Below are the code and all the weights of a small trained network. Each question names an input and a target symbol and asks about switching units off, where a switched-off unit gives its printed mean instead of its output.

import numpy as np


def w(rows, s, z=0):
    codes = np.array(rows[::2]) - 128.0
    scale = np.full(codes.shape[1], s)
    scale[-1] = z or s
    return codes * scale


def norm(h):
    return h / np.sqrt((h * h).mean(-1, keepdims=True) + 1e-5)


def f(y):
    return np.maximum(y, 0)


def softmax(a):
    e = np.exp(a - a.max(-1, keepdims=True))
    return e / e.sum(-1, keepdims=True)


def log_softmax(a):
    a = a - a.max(-1, keepdims=True)
    return a - np.log(np.exp(a).sum(-1, keepdims=True))


def net(x, mask):
    ids = ['βγδηθμστφψ'.index(c) for c in x.split()]
    T = len(ids)
    res = E[ids] + P[:T]
    u = 0
    for l in range(2):
        q, k, v = (norm(res) @ M[l].T for M in (Q, K, V))
        z = softmax(np.where(np.tri(T) > 0, q @ k.T / 2**0.5, -1e9)) @ v
        res = res + np.where(mask[u], z, O[l][:, -1]) @ O[l][:, :-1]
        u += 1
        y = f(norm(res) @ A[l][:, :-1].T + A[l][:, -1])
        res = res + np.where(mask[u : u + 4], y, B[l][:, -1]) @ B[l][:, :-1]
        u += 4
    return log_softmax(norm(res)[-1] @ U[:, :-1].T + U[:, -1])


Q, K, V, O, A, B = {}, {}, {}, {}, {}, {}
E = w([
[131,146,115,165,149,132,167,149,66],'β',
[166,144,108,163,117,132,138,115,86],'γ',
[99,166,2,146,159,84,38,200,66],'δ',
[130,133,116,122,146,120,97,103,173],'η',
[102,164,140,136,163,126,128,151,132],'θ',
[144,107,105,110,124,121,145,123,103],'μ',
[83,90,138,140,95,133,123,157,82],'σ',
[147,144,108,175,164,137,108,110,125],'τ',
[113,112,123,156,154,129,128,144,102],'φ',
[121,120,143,152,61,139,119,122,128],'ψ',
],0.025)
P = w([
[118,124,148,83,119,135,145,131,162],'0',
[98,96,207,96,150,101,116,71,102],'1',
[93,129,157,88,155,61,123,80,119],'2',
[93,167,121,95,145,92,127,75,149],'3',
[131,149,131,109,131,212,147,166,166],'4',
[159,80,208,136,135,139,152,161,170],'5',
[125,81,165,133,138,63,128,150,159],'6',
[102,119,164,118,160,6,98,71,122],'7',
[111,183,54,75,104,192,146,133,181],'8',
[126,107,108,97,157,131,126,136,162],'9',
[133,43,126,113,141,124,104,177,166],'10',
[122,101,142,139,146,52,171,90,119],'11',
[168,83,124,117,147,121,210,114,109],'12',
[164,107,143,94,183,120,207,114,152],'13',
],0.015)
Q[0] = w([
[74,178,99,92,121,209,142,57,96],'L0H1',
[176,118,125,92,141,255,108,181,137],'L0H1',
],0.0095)
K[0] = w([
[159,86,185,122,153,254,194,104,160],'L0H1',
[182,77,247,146,153,19,150,115,132],'L0H1',
],0.012)
V[0] = w([
[76,110,100,172,198,133,184,147,103],'L0H1',
[136,2,103,77,165,126,100,99,191],'L0H1',
],0.0085)
O[0] = w([
[51,77,47,194,163,178,168,70,169,249],'L0H1',
[128,176,116,254,88,62,139,158,157,198],'L0H1',
],0.0089,0.002)
A[0] = w([
[198,105,183,15,115,46,108,71,82,77],'L0N1',
[124,87,233,186,166,122,94,75,122,243],'L0N2',
[173,153,43,116,253,92,58,172,58,246],'L0N3',
[211,108,54,41,108,39,154,129,239,207],'L0N4',
],0.0045,0.0013)
B[0] = w([
[144,183,152,133,83,106,182,78,191,187],'L0N1',
[129,175,212,114,116,142,224,21,107,212],'L0N2',
[254,54,74,55,245,21,214,146,203,254],'L0N3',
[135,154,147,220,89,187,193,143,45,214],'L0N4',
],0.0061,0.0041)
Q[1] = w([
[110,235,70,91,100,162,98,119,94],'L1H1',
[191,128,128,149,132,246,92,230,152],'L1H1',
],0.013)
K[1] = w([
[141,170,176,167,111,239,185,128,131],'L1H1',
[122,93,254,148,158,83,190,50,113],'L1H1',
],0.011)
V[1] = w([
[194,91,74,141,68,145,182,103,2],'L1H1',
[12,110,153,82,62,119,140,208,118],'L1H1',
],0.0084)
O[1] = w([
[68,2,143,101,80,26,131,198,196,129],'L1H1',
[191,51,148,169,170,192,42,120,187,2],'L1H1',
],0.012,0.0026)
A[1] = w([
[74,104,156,124,31,160,107,92,92,4],'L1N1',
[115,91,143,197,161,103,182,75,146,152],'L1N2',
[193,129,112,67,124,142,254,159,199,145],'L1N3',
[172,107,208,137,229,58,104,121,95,151],'L1N4',
],0.0085,0.0015)
B[1] = w([
[254,118,18,86,115,155,197,157,125,156],'L1N1',
[98,157,51,182,113,123,125,163,168,241],'L1N2',
[166,169,111,107,145,64,167,113,173,254],'L1N3',
[180,131,112,128,56,211,113,244,154,202],'L1N4',
],0.0098,0.0072)
U = w([
[172,123,131,136,227,237,168,87,76,201],'β',
[193,205,152,213,86,93,96,126,41,140],'γ',
[135,135,49,94,156,109,53,142,91,154],'δ',
[27,124,77,217,122,161,127,43,169,43],'η',
[20,213,140,84,117,144,157,125,86,101],'θ',
[139,112,163,9,112,103,158,87,146,184],'μ',
[41,39,103,85,153,198,177,77,130,147],'σ',
[190,56,109,198,159,184,106,117,198,112],'τ',
[82,93,153,238,73,55,121,179,144,122],'φ',
[253,150,144,59,40,174,126,145,163,3],'ψ',
],0.006,0.0022)

Each question gives the input, a string of symbols that net reads in full, and the target symbol t.
The units are the heads (2 rows each of Q, K, V and O) and the neurons (one row each of A and B). Each row of codes is followed by its name. A weight is (code - 128) times the scale printed after its matrix; where a second scale follows, it is the last column's (O, A, B and U).
mask holds one flag per unit, layer by layer, with each layer's heads first. A switched-off unit (its flag False) gives its mean, the last column of its rows in O or B, instead of its output. The means were averaged over made-up inputs and are rounded, as every weight is.
A unit's drop is (log p(t) with every unit on - log p(t) with that unit switched off) / (log p(t) with every unit on - log p(t) with every unit switched off).
The circuit of an input: a set's keep is (log p(t) with only the set's units on - log p(t) with every unit switched off) / (log p(t) with every unit on - log p(t) with every unit switched off). Starting from all 10 units, units are removed one at a time, each time the one whose removal leaves the highest keep (on an exact tie, the one counted first), for as long as the keep stays at least 0.8.
units of the circuit, in order: the units of the circuit, biggest drop first
top k neurons: the k neurons with the biggest drops, biggest first
k most important neurons of layer l: the k neurons of layer l with the biggest drops, biggest first
drop when u is switched off: that unit's drop, to one decimal
input τ η σ θ γ ψ θ ψ, target μ: units of the circuit, in order => (L0H1)
input η φ μ θ β γ μ, target β: top 3 neurons => (L0N1; L0N4; L0N3)
input φ δ θ δ μ σ γ μ θ, target τ: units of the circuit, in order => (L1H1; L0N2)
input μ θ γ μ η μ η η θ, target φ: units of the circuit, in order => (L0N3; L1H1; L0N4)
input μ γ θ σ, target φ: units of the circuit, in order => (L1H1; L0H1)
input θ δ φ σ, target σ: top 2 neurons => (L1N3; L1N4)
input ψ μ γ φ μ θ θ η σ μ μ η θ, target φ: units of the circuit, in order => (L1H1; L0N2)
input φ γ η η γ ψ, target γ: units of the circuit, in order => (L1H1; L0H1)
input φ η θ ψ μ, target γ: units of the circuit, in order => (L0H1; L1H1)
input ψ γ η, target ψ: units of the circuit, in order => (L0H1; L1N4)
input γ φ φ η τ η μ μ μ μ μ μ γ, target φ: units of the circuit, in order => (L1H1; L0H1; L0N4)
input μ θ ψ μ θ σ β μ, target β: units of the circuit, in order => (L1H1; L0N4)
input θ μ θ μ ψ μ β ψ μ, target φ: 3 most important neurons of layer 0 => (L0N3; L0N4; L0N2)
input β θ θ θ τ σ θ γ θ θ ψ η σ, target β: units of the circuit, in order => (L1H1; L0N2)
input θ β μ γ τ μ θ φ τ, target φ: units of the circuit, in order => (L1H1; L0H1; L0N2)
input β θ γ σ η φ β μ η, target η: top neuron => (L0N3)
input θ θ η σ η θ β η φ μ σ η, target η: 2 most important neurons of layer 0 => (L0N3; L0N4)
input μ η ψ γ η γ γ γ φ, target μ: 2 most important neurons of layer 1 => (L1N2; L1N3)
input σ ψ θ ψ σ, target ψ: 2 most important neurons of layer 1 => (L1N1; L1N2)
input μ θ θ γ η θ θ ψ, target γ: most important neuron of layer 0 => (L0N3)
input ψ θ β μ μ σ, target σ: 2 most important neurons of layer 1 => (L1N4; L1N3)
input ψ β φ, target ψ: drop when L0H1 is switched off => 0.5
input μ σ γ τ μ, target τ: drop when L1H1 is switched off => 1.4
input φ γ θ σ, target η: drop when L1N3 is switched off => 0.0
